Below are the code and all the weights of a small trained network. Each question names an input and a target symbol and asks about switching units off, where a switched-off unit gives its printed mean instead of its output.

import numpy as np


def w(rows, s, z=0):
    codes = np.array(rows[::2]) - 128.0
    scale = np.full(codes.shape[1], s)
    scale[-1] = z or s
    return codes * scale


def f(y):
    return y / 2 * (1 + np.tanh(0.7978845608 * (y + 0.044715 * y**3)))


def softmax(a):
    e = np.exp(a - a.max(-1, keepdims=True))
    return e / e.sum(-1, keepdims=True)


def log_softmax(a):
    a = a - a.max(-1, keepdims=True)
    return a - np.log(np.exp(a).sum(-1, keepdims=True))


def net(x, mask):
    ids = ['ΔΘΞΠΩαβγηλσφ'.index(c) for c in x.split()]
    T = len(ids)
    res = E[ids] + P[:T]
    u = 0
    for l in range(2):
        r = res
        for j in range(3):
            rows = slice(3 * j, 3 * j + 3)
            q, k, v = (r @ M[l][rows].T for M in (Q, K, V))
            z = softmax(np.where(np.tri(T) > 0, q @ k.T / 3**0.5, -1e9)) @ v
            o = O[l][rows]
            res = res + np.where(mask[u + j], z, o[:, -1]) @ o[:, :-1]
        u += 3
        y = f(res @ A[l][:, :-1].T + A[l][:, -1])
        res = res + np.where(mask[u : u + 4], y, B[l][:, -1]) @ B[l][:, :-1]
        u += 4
    return log_softmax(res[-1] @ U[:, :-1].T + U[:, -1])


Q, K, V, O, A, B = {}, {}, {}, {}, {}, {}
E = w([
[93,128,115,185,80],'Δ',
[87,87,78,72,130],'Θ',
[75,91,60,153,169],'Ξ',
[117,74,91,138,129],'Π',
[88,185,146,138,185],'Ω',
[59,143,121,93,13],'α',
[61,110,64,70,73],'β',
[133,113,175,221,119],'γ',
[142,162,173,128,7],'η',
[44,108,61,154,253],'λ',
[244,133,75,108,196],'σ',
[218,214,198,113,200],'φ',
],0.0063)
P = w([
[141,119,134,120,133],'0',
[70,154,158,137,137],'1',
[132,157,80,200,111],'2',
[175,112,86,97,110],'3',
[78,162,143,43,157],'4',
[65,153,139,220,149],'5',
[194,61,93,200,107],'6',
[165,139,98,6,118],'7',
[104,240,169,119,137],'8',
[113,77,131,217,178],'9',
],0.013)
Q[0] = w([
[117,143,124,116,120],'0.h0',
[122,132,125,120,121],'0.h0',
[128,158,120,136,128],'0.h0',
[129,93,102,254,110],'0.h1',
[218,48,63,30,101],'0.h1',
[207,60,47,168,128],'0.h1',
[118,177,138,103,127],'0.h2',
[132,150,141,104,128],'0.h2',
[143,205,195,21,127],'0.h2',
],0.0092)
K[0] = w([
[130,131,139,125,129],'0.h0',
[132,143,142,129,136],'0.h0',
[148,115,135,125,132],'0.h0',
[199,116,79,33,185],'0.h1',
[12,184,223,139,165],'0.h1',
[62,152,160,54,174],'0.h1',
[106,138,140,88,125],'0.h2',
[116,152,130,106,129],'0.h2',
[96,206,136,68,115],'0.h2',
],0.011)
V[0] = w([
[108,88,92,157,95],'0.h0',
[161,144,162,139,123],'0.h0',
[170,51,136,173,108],'0.h0',
[174,130,86,121,141],'0.h1',
[88,108,178,238,100],'0.h1',
[100,138,103,6,254],'0.h1',
[120,147,119,118,123],'0.h2',
[92,180,135,68,133],'0.h2',
[190,63,163,207,135],'0.h2',
],0.0061)
O[0] = w([
[162,116,161,120,162,96],'0.h0',
[117,101,134,150,90,118],'0.h0',
[167,49,153,94,134,2],'0.h0',
[112,131,105,153,129,147],'0.h1',
[127,81,236,106,143,114],'0.h1',
[130,183,2,58,157,168],'0.h1',
[127,150,134,133,116,152],'0.h2',
[120,202,135,107,90,192],'0.h2',
[126,40,121,135,148,35],'0.h2',
],0.0062,0.00094)
A[0] = w([
[226,165,216,149,164,180],'0.n0',
[252,166,152,130,216,255],'0.n1',
[144,26,110,169,88,191],'0.n2',
[102,161,162,142,141,121],'0.n3',
],0.0039,0.0017)
B[0] = w([
[255,167,178,165,111,193],'0.n0',
[221,173,122,207,122,247],'0.n1',
[182,32,94,111,135,160],'0.n2',
[94,147,165,141,155,158],'0.n3',
],0.0039,0.0016)
Q[1] = w([
[146,129,178,7,160],'1.h0',
[188,81,118,57,127],'1.h0',
[189,112,108,122,120],'1.h0',
[91,160,131,226,147],'1.h1',
[66,207,140,94,134],'1.h1',
[139,137,117,174,159],'1.h1',
[145,111,108,136,134],'1.h2',
[157,201,147,126,107],'1.h2',
[116,94,114,137,135],'1.h2',
],0.012)
K[1] = w([
[82,136,93,248,123],'1.h0',
[51,146,134,157,142],'1.h0',
[56,111,140,104,148],'1.h0',
[174,94,87,77,102],'1.h1',
[166,114,93,172,147],'1.h1',
[151,126,145,99,120],'1.h1',
[138,138,137,119,127],'1.h2',
[143,86,88,136,120],'1.h2',
[112,173,167,118,139],'1.h2',
],0.013)
V[1] = w([
[168,33,80,173,123],'1.h0',
[33,119,137,94,2],'1.h0',
[47,40,87,44,101],'1.h0',
[227,161,155,52,83],'1.h1',
[38,73,93,156,187],'1.h1',
[72,77,108,105,170],'1.h1',
[98,141,119,93,87],'1.h2',
[166,88,92,58,6],'1.h2',
[187,61,95,137,122],'1.h2',
],0.0087)
O[1] = w([
[108,26,82,114,164,36],'1.h0',
[7,153,175,181,61,71],'1.h0',
[2,138,108,123,155,5],'1.h0',
[143,114,100,71,39,134],'1.h1',
[91,149,131,165,225,98],'1.h1',
[91,147,112,133,196,82],'1.h1',
[108,130,116,160,120,112],'1.h2',
[16,99,90,120,32,58],'1.h2',
[110,87,112,64,113,102],'1.h2',
],0.0096,0.0027)
A[1] = w([
[90,216,64,166,111,164],'1.n0',
[25,70,91,148,133,254],'1.n1',
[195,151,144,150,81,85],'1.n2',
[110,75,253,196,122,219],'1.n3',
],0.0054,0.0043)
B[1] = w([
[137,185,97,81,117,249],'1.n0',
[2,90,103,124,158,222],'1.n1',
[83,90,137,85,137,254],'1.n2',
[143,53,178,226,89,246],'1.n3',
],0.0073,0.0025)
U = w([
[121,47,174,146,53,19],'Δ',
[91,80,89,106,160,116],'Θ',
[131,77,32,72,137,73],'Ξ',
[139,2,180,162,175,101],'Π',
[133,209,135,145,222,20],'Ω',
[60,183,123,121,79,79],'α',
[65,191,65,87,125,89],'β',
[123,27,210,209,155,173],'γ',
[81,141,184,167,33,104],'η',
[105,144,126,165,227,121],'λ',
[183,124,58,59,93,176],'σ',
[199,216,175,127,106,254],'φ',
],0.0049,0.0035)

Each question gives the input, a string of symbols that net reads in full, and the target symbol t.
The units are the heads (3 rows each of Q, K, V and O) and the neurons (one row each of A and B). Each row of codes is followed by its name. A weight is (code - 128) times the scale printed after its matrix; where a second scale follows, it is the last column's (O, A, B and U).
mask holds one flag per unit, layer by layer, with each layer's heads first. A switched-off unit (its flag False) gives its mean, the last column of its rows in O or B, instead of its output. The means were averaged over made-up inputs and are rounded, as every weight is.
A unit's drop is (log p(t) with every unit on - log p(t) with that unit switched off) / (log p(t) with every unit on - log p(t) with every unit switched off).
The circuit of an input: a set's keep is (log p(t) with only the set's units on - log p(t) with every unit switched off) / (log p(t) with every unit on - log p(t) with every unit switched off). Starting from the 12 units with the biggest drops (on a tie, the unit counted first), units are removed one at a time, each time the one whose removal leaves the highest keep (on an exact tie, the one counted first), for as long as the keep stays at least 0.8.
circuit, biggest first: the units of the circuit, biggest drop first
top k neurons: the k neurons with the biggest drops, biggest first
top k neurons in layer l: the k neurons of layer l with the biggest drops, biggest first
drop of u: that unit's drop, to one decimal
input α φ Δ φ Ω φ φ φ Δ Π, target σ: circuit, biggest first	0.h1, 1.h1
input φ Ω α Ξ Δ Δ φ Π β, target σ: top neuron	0.n1
input Δ φ Δ Δ γ, target γ: circuit, biggest first	0.h1, 1.n3, 1.h0
input Θ Δ β Θ φ γ Δ φ η Δ, target φ: circuit, biggest first	1.h0, 1.h2, 0.h1, 0.h2
input β Ω Ω φ φ Ξ, target σ: circuit, biggest first	1.h1, 1.h0, 0.h1
input σ Θ φ Θ α, target σ: circuit, biggest first	1.h0, 1.h1, 0.n1
input Ω φ Ξ Ω η φ α α Δ Δ, target η: circuit, biggest first	1.h0, 1.h1
input β φ γ σ Π σ, target σ: circuit, biggest first	1.h1, 0.h1, 1.h0
input φ φ η φ φ Δ λ, target φ: circuit, biggest first	1.h0, 1.h2
input λ φ Ω φ Δ Ω λ Ω Ξ Ω, target φ: circuit, biggest first	1.h0, 1.h2, 1.h1, 1.n1
input φ Δ Δ Ξ φ α λ, target σ: circuit, biggest first	0.h1, 1.h1, 0.h2
input γ Ω β φ Ω Ω, target σ: circuit, biggest first	1.h1, 1.h0, 0.h1
input φ Ω φ Ω Θ α Θ φ, target η: circuit, biggest first	1.h0, 0.h1, 1.h2, 0.h2
input Π φ Ω η φ α α φ φ γ, target σ: circuit, biggest first	1.h1, 0.h1
input Δ λ Π Ω φ α Ξ, target φ: circuit, biggest first	1.h0, 1.h2
input Ω α α Δ α Δ Θ, target η: circuit, biggest first	1.h0, 0.h2
input γ φ α Δ φ γ φ, target σ: top 2 neurons in layer 1	1.n2, 1.n3
input β Δ Π α α Π η, target η: top neuron	1.n3
input Δ φ φ σ η, target σ: top 2 neurons in layer 0	0.n1, 0.n0
input φ σ γ σ Ω Δ φ Ω λ Δ, target φ: top neuron in layer 1	1.n1
input γ Δ α φ Π Δ, target σ: top 2 neurons in layer 0	0.n0, 0.n1
input α Δ α φ σ Δ Ω, target σ: drop of 0.h1	0.9
input λ β α Π α Θ γ, target η: drop of 1.h1	0.1
input Ω γ φ α Ω Ω α φ γ α, target φ: drop of 0.h0	0.0
input λ γ Ω, target Ω: drop of 1.h1	0.5
input σ λ γ φ φ φ λ, target σ: top 2 neurons in layer 1	1.n2, 1.n3
